Here is a tiny trained network, its code and every weight. The questions are about switching its units off for an input and a class, where a switched-off unit gives its printed mean instead of its output.

import numpy as np


def w(rows, s, z=0):
    codes = np.array(rows[::2]) - 128.0
    scale = np.full(codes.shape[1], s)
    scale[-1] = z or s
    return codes * scale


def norm(h):
    return h / np.sqrt((h * h).mean(-1, keepdims=True) + 1e-5)


def f(y):
    return np.maximum(y, 0)


def log_softmax(a):
    a = a - a.max(-1, keepdims=True)
    return a - np.log(np.exp(a).sum(-1, keepdims=True))


def net(x, mask):
    res = np.array(x, float).reshape(1, 7) / 4 @ E
    u = 0
    for l in range(2):
        y = f(norm(res) @ A[l][:, :-1].T + A[l][:, -1])
        res = res + np.where(mask[u : u + 11], y, B[l][:, -1]) @ B[l][:, :-1]
        u += 11
    return log_softmax(norm(res)[-1] @ U[:, :-1].T + U[:, -1])


A, B = {}, {}
E = w([
[249,149,242,80,76,64,139,38,102,70],'x0',
[93,124,102,96,212,65,121,141,66,109],'x1',
[59,98,180,131,169,154,3,219,74,137],'x2',
[90,209,136,64,69,182,90,106,123,41],'x3',
[63,110,142,102,184,108,102,173,200,191],'x4',
[143,67,162,126,129,157,91,54,59,240],'x5',
[184,156,78,79,178,55,173,76,165,68],'x6',
],0.0054)
A[0] = w([
[82,170,160,121,105,166,100,109,58,92,123],'L0N0',
[129,127,84,172,83,139,129,92,138,255,53],'L0N1',
[184,76,156,109,200,126,175,82,147,148,131],'L0N2',
[154,162,158,162,71,89,152,88,166,62,96],'L0N3',
[181,62,198,78,112,183,120,70,43,122,144],'L0N4',
[194,117,101,76,120,178,177,116,115,212,54],'L0N5',
[57,141,99,152,136,176,133,132,47,98,56],'L0N6',
[153,199,122,159,127,112,115,107,128,85,85],'L0N7',
[193,90,96,138,165,33,96,64,96,100,58],'L0N8',
[133,171,224,51,124,83,81,147,93,110,2],'L0N9',
[102,212,218,88,135,119,130,119,111,157,69],'L0N10',
],0.0074,0.0033)
B[0] = w([
[133,115,101,159,95,85,106,139,63,45,213],'L0N0',
[78,66,151,185,96,90,114,63,186,129,213],'L0N1',
[106,145,76,89,127,187,113,7,71,94,234],'L0N2',
[167,187,220,166,68,207,111,225,139,190,244],'L0N3',
[78,113,132,130,176,71,141,137,197,109,254],'L0N4',
[36,114,129,125,73,67,254,118,102,169,182],'L0N5',
[137,118,69,120,93,196,68,126,113,86,201],'L0N6',
[176,122,133,210,83,151,109,147,90,179,185],'L0N7',
[129,154,60,75,159,120,159,163,42,226,231],'L0N8',
[88,98,244,140,185,53,140,73,136,85,192],'L0N9',
[127,94,143,138,200,87,132,117,138,69,167],'L0N10',
],0.0078,0.0049)
A[1] = w([
[207,131,133,110,85,132,148,152,156,105,27],'L1N0',
[108,51,103,141,134,158,82,219,155,177,125],'L1N1',
[110,115,188,113,175,75,74,99,86,146,161],'L1N2',
[156,121,105,1,96,83,136,166,104,220,127],'L1N3',
[207,160,99,89,184,76,165,82,115,144,92],'L1N4',
[101,191,141,146,152,122,135,176,92,94,128],'L1N5',
[138,99,65,100,73,137,147,140,125,91,114],'L1N6',
[180,153,141,106,67,127,111,147,146,126,6],'L1N7',
[81,178,73,94,184,147,156,166,214,70,57],'L1N8',
[177,211,171,153,113,154,173,149,171,103,47],'L1N9',
[117,130,152,149,69,122,209,119,142,147,75],'L1N10',
],0.0097,0.0018)
B[1] = w([
[210,223,170,126,92,63,81,33,52,117,184],'L1N0',
[172,146,126,214,182,193,179,162,178,174,253],'L1N1',
[176,142,164,129,171,154,148,172,181,26,245],'L1N2',
[104,202,84,149,167,142,195,138,55,143,206],'L1N3',
[119,82,112,95,180,204,112,156,22,165,235],'L1N4',
[159,106,124,72,102,147,122,40,137,188,208],'L1N5',
[135,63,150,66,75,127,71,114,102,75,178],'L1N6',
[193,179,167,106,97,147,151,160,110,173,179],'L1N7',
[175,167,66,22,92,16,121,153,212,154,208],'L1N8',
[253,220,212,167,8,98,99,132,62,191,234],'L1N9',
[62,148,142,95,75,98,111,85,164,151,232],'L1N10',
],0.0072,0.0058)
U = w([
[137,108,253,100,176,109,103,155,135,6,204],'0',
[207,209,198,104,4,118,117,123,88,134,212],'1',
[130,142,80,82,195,157,189,116,8,171,160],'2',
[100,89,56,122,46,206,36,169,73,30,6],'3',
[102,81,132,249,172,243,117,192,181,152,69],'4',
[137,172,50,66,116,90,116,198,252,150,42],'5',
[35,58,147,150,34,105,177,37,178,163,136],'6',
],0.012,0.0016)

Each question gives the input, the list of numbers given to net, and the class t.
The units are the neurons (one row each of A and B). Each row of codes is followed by its name. A weight is (code - 128) times the scale printed after its matrix; where a second scale follows, it is the last column's (A, B and U).
mask holds one flag per neuron, layer by layer. A switched-off neuron (its flag False) gives its mean, the last column of its row in B, instead of its output. The means were averaged over made-up inputs and are rounded, as every weight is.
A unit's drop is (log p(t) with every unit on - log p(t) with that unit switched off) / (log p(t) with every unit on - log p(t) with every unit switched off).
The circuit of an input: a set's keep is (log p(t) with only the set's units on - log p(t) with every unit switched off) / (log p(t) with every unit on - log p(t) with every unit switched off). Starting from the 12 units with the biggest drops (on a tie, the unit counted first), units are removed one at a time, each time the one whose removal leaves the highest keep (on an exact tie, the one counted first), for as long as the keep stays at least 0.8.
units of the circuit, in order: the units of the circuit, biggest drop first
k most important neurons: the k neurons with the biggest drops, biggest first
k most important neurons of layer l: the k neurons of layer l with the biggest drops, biggest first
input [-4,-6,-2,1,1,-2,-4], class 4: most important neuron	(L1N1)
input [7,-4,5,-3,-7,7,6], class 2: units of the circuit, in order	(L0N8, L1N4)
input [-3,3,-4,8,3,4,4], class 5: 4 most important neurons	(L1N8, L0N8, L0N2, L1N9)
input [1,-3,0,5,-2,1,-6], class 3: units of the circuit, in order	(L0N0, L1N9)
input [3,-4,8,-1,8,-5,-2], class 0: 3 most important neurons	(L0N9, L0N3, L1N2)
input [-8,6,-7,3,-7,-8,5], class 1: 3 most important neurons	(L1N9, L0N4, L0N7)
input [-3,0,6,-2,8,-6,-2], class 5: 3 most important neurons	(L1N8, L0N3, L0N7)
input [-6,7,6,-4,5,-6,-2], class 5: 3 most important neurons	(L1N8, L0N3, L0N7)
input [-1,-7,-5,-3,-5,6,7], class 6: units of the circuit, in order	(L0N1, L0N5)
input [1,3,0,0,-6,4,-7], class 3: 3 most important neurons	(L0N0, L0N6, L0N9)
input [5,2,4,-7,-4,7,-2], class 2: 2 most important neurons of layer 1	(L1N3, L1N4)
input [0,-6,0,4,1,1,-6], class 4: 2 most important neurons	(L0N2, L0N5)
input [4,-6,7,-5,2,-1,-4], class 4: 2 most important neurons	(L1N1, L0N2)
input [8,0,3,-2,6,-5,0], class 0: units of the circuit, in order	(L0N9)
input [-3,2,1,-8,7,-2,7], class 2: 2 most important neurons	(L1N4, L0N4)
input [3,0,-4,-4,-2,0,-1], class 2: 2 most important neurons of layer 0	(L0N8, L0N2)
input [1,7,2,-7,7,8,-4], class 4: 2 most important neurons of layer 1	(L1N2, L1N1)
input [-2,3,3,8,-5,3,0], class 3: 2 most important neurons of layer 0	(L0N6, L0N0)
input [-7,-6,3,4,-7,8,-5], class 4: 3 most important neurons of layer 0	(L0N2, L0N4, L0N1)
input [-2,0,-7,3,5,4,5], class 6: units of the circuit, in order	(L0N5)
